[[ 16  -3  34 -15 -13  11  10  11]
 [ 50 -16 -20 -16   0   7  22  41]
 [  8  -3  24  -1 -16   8  18 -15]
 [ 32  43   6  12  21 -12  17  25]]
|
[[ 16  50   8  32]
 [ -3 -16  -3  43]
 [ 34 -20  24   6]
 [-15 -16  -1  12]
 [-13   0 -16  21]
 [ 11   7   8 -12]
 [ 10  22  18  17]
 [ 11  41 -15  25]]

[[-29  17  61 -19  -9 -32 -32]
 [ -9  59  -2 -37  15   4  10]
 [-32  53  32 -31   2 -53 -32]
 [ 22 -21 -12  36 -25  18  25]
 [ 17 -11 -31 -11  28   1  -2]
 [ -2  -3  -2  -9  12  -6 -11]
 [ 19 -37 -13  36 -17  21  20]
 [ 25 -28 -17  36 -16  19  25]
 [ 19 -30 -19  37 -17  33  31]]
|
[[-29  -9 -32  22  17  -2  19  25  19]
 [ 17  59  53 -21 -11  -3 -37 -28 -30]
 [ 61  -2  32 -12 -31  -2 -13 -17 -19]
 [-19 -37 -31  36 -11  -9  36  36  37]
 [ -9  15   2 -25  28  12 -17 -16 -17]
 [-32   4 -53  18   1  -6  21  19  33]
 [-32  10 -32  25  -2 -11  20  25  31]]

[[ 19 -28  -1]
 [-52 -33   6]
 [ 41 -13 -45]
 [-11 -52  15]
 [ 28   3  29]
 [ 22  11 -44]
 [-37 -29  15]]
|
[[ 19 -52  41 -11  28  22 -37]
 [-28 -33 -13 -52   3  11 -29]
 [ -1   6 -45  15  29 -44  15]]

[[  6  -6  -4   1  12   0   3  -4]
 [ 12 -22 -12   4  26  14   7   0]
 [  2  -2  -2   1   5  -1  -1  -3]
 [ -1  -3   4   4   8   0   3  -3]
 [ 39 -47 -40   9  57  27   2  -1]
 [ 17 -13 -19  -1  19   8   1  -2]
 [ -7  14   5  -3 -17  -7  -5   2]
 [-11  10  11  -1  -9  -6   4   2]
 [-10  12   4  -4 -11  -7  -7   1]]
|
[[  6  12   2  -1  39  17  -7 -11 -10]
 [ -6 -22  -2  -3 -47 -13  14  10  12]
 [ -4 -12  -2   4 -40 -19   5  11   4]
 [  1   4   1   4   9  -1  -3  -1  -4]
 [ 12  26   5   8  57  19 -17  -9 -11]
 [  0  14  -1   0  27   8  -7  -6  -7]
 [  3   7  -1   3   2   1  -5   4  -7]
 [ -4   0  -3  -3  -1  -2   2   2   1]]

[[ 1 -1 19  6]
 [ 2 -1 28  9]
 [ 1 -1 12  4]
 [ 1 -1 12  4]
 [ 2 -1 21  7]
 [ 6 -4 65 24]
 [ 0  0  5  2]
 [ 0 -1  6  2]
 [ 0  0  3  1]
 [ 0  0  6  1]
 [ 5 -4 56 20]]
|
[[ 1  2  1  1  2  6  0  0  0  0  5]
 [-1 -1 -1 -1 -1 -4  0 -1  0  0 -4]
 [19 28 12 12 21 65  5  6  3  6 56]
 [ 6  9  4  4  7 24  2  2  1  1 20]]

[[ 18 -16  14  28 -11  -1   0   6   7  10  11  -1]
 [  9  13  26  14  39  27  45  52  -9 -12 -12 -29]
 [ 40 -23  29  62  15   8  25  55  12  19  18 -43]
 [-17  15 -15 -26 -20   5 -28 -32   1  -4 -15  23]
 [ 24  -3  16  50  38   2  35  46 -13 -25  18 -27]
 [ 14 -35  14  -2 -56 -38 -66 -59  33  39   2  32]
 [ -1  -8   2   1   3  11  20  33  -1   2 -11  -5]
 [-61 -47 -37  23 -23 -13 -37 -29  53 -20  34  -4]]
|
[[ 18   9  40 -17  24  14  -1 -61]
 [-16  13 -23  15  -3 -35  -8 -47]
 [ 14  26  29 -15  16  14   2 -37]
 [ 28  14  62 -26  50  -2   1  23]
 [-11  39  15 -20  38 -56   3 -23]
 [ -1  27   8   5   2 -38  11 -13]
 [  0  45  25 -28  35 -66  20 -37]
 [  6  52  55 -32  46 -59  33 -29]
 [  7  -9  12   1 -13  33  -1  53]
 [ 10 -12  19  -4 -25  39   2 -20]
 [ 11 -12  18 -15  18   2 -11  34]
 [ -1 -29 -43  23 -27  32  -5  -4]]
---
[[ 40  -5  15   2]
 [-38   5 -15  -3]
 [ 57   5  26  11]]
|
[[-38   5 -15]
 [ 57   5  26]]

[[ 30 -60 -31 -49]
 [ 25 -59 -36 -62]
 [-53  18 -38  47]
 [ 28 -56 -36 -49]]
|
[[ 25 -59 -36]
 [-53  18 -38]]

[[-27  46  47]
 [ -9 -12  -5]
 [  7  47  61]
 [ 14  15  53]
 [  9   3 -30]]
|
[[ -9 -12  -5]
 [  7  47  61]]

[[ 51 -14 -21]
 [-58  24   6]
 [ -3 -19  40]
 [-52  23   2]
 [ 36  15 -40]]
|
[[-58  24   6]
 [ -3 -19  40]]

[[ 26  52 -49  52]
 [ 38  17  49 -22]
 [-35  17 -59  64]
 [ 32  42 -32  53]]
|
[[ 38  17  49]
 [-35  17 -59]]

[[28 60 24 48 19]
 [26 32 45 40 19]
 [28 31 19 20 19]
 [28 32 25 24 19]
 [37 29 21 24 19]]
|
[[26 32 45]
 [28 31 19]]
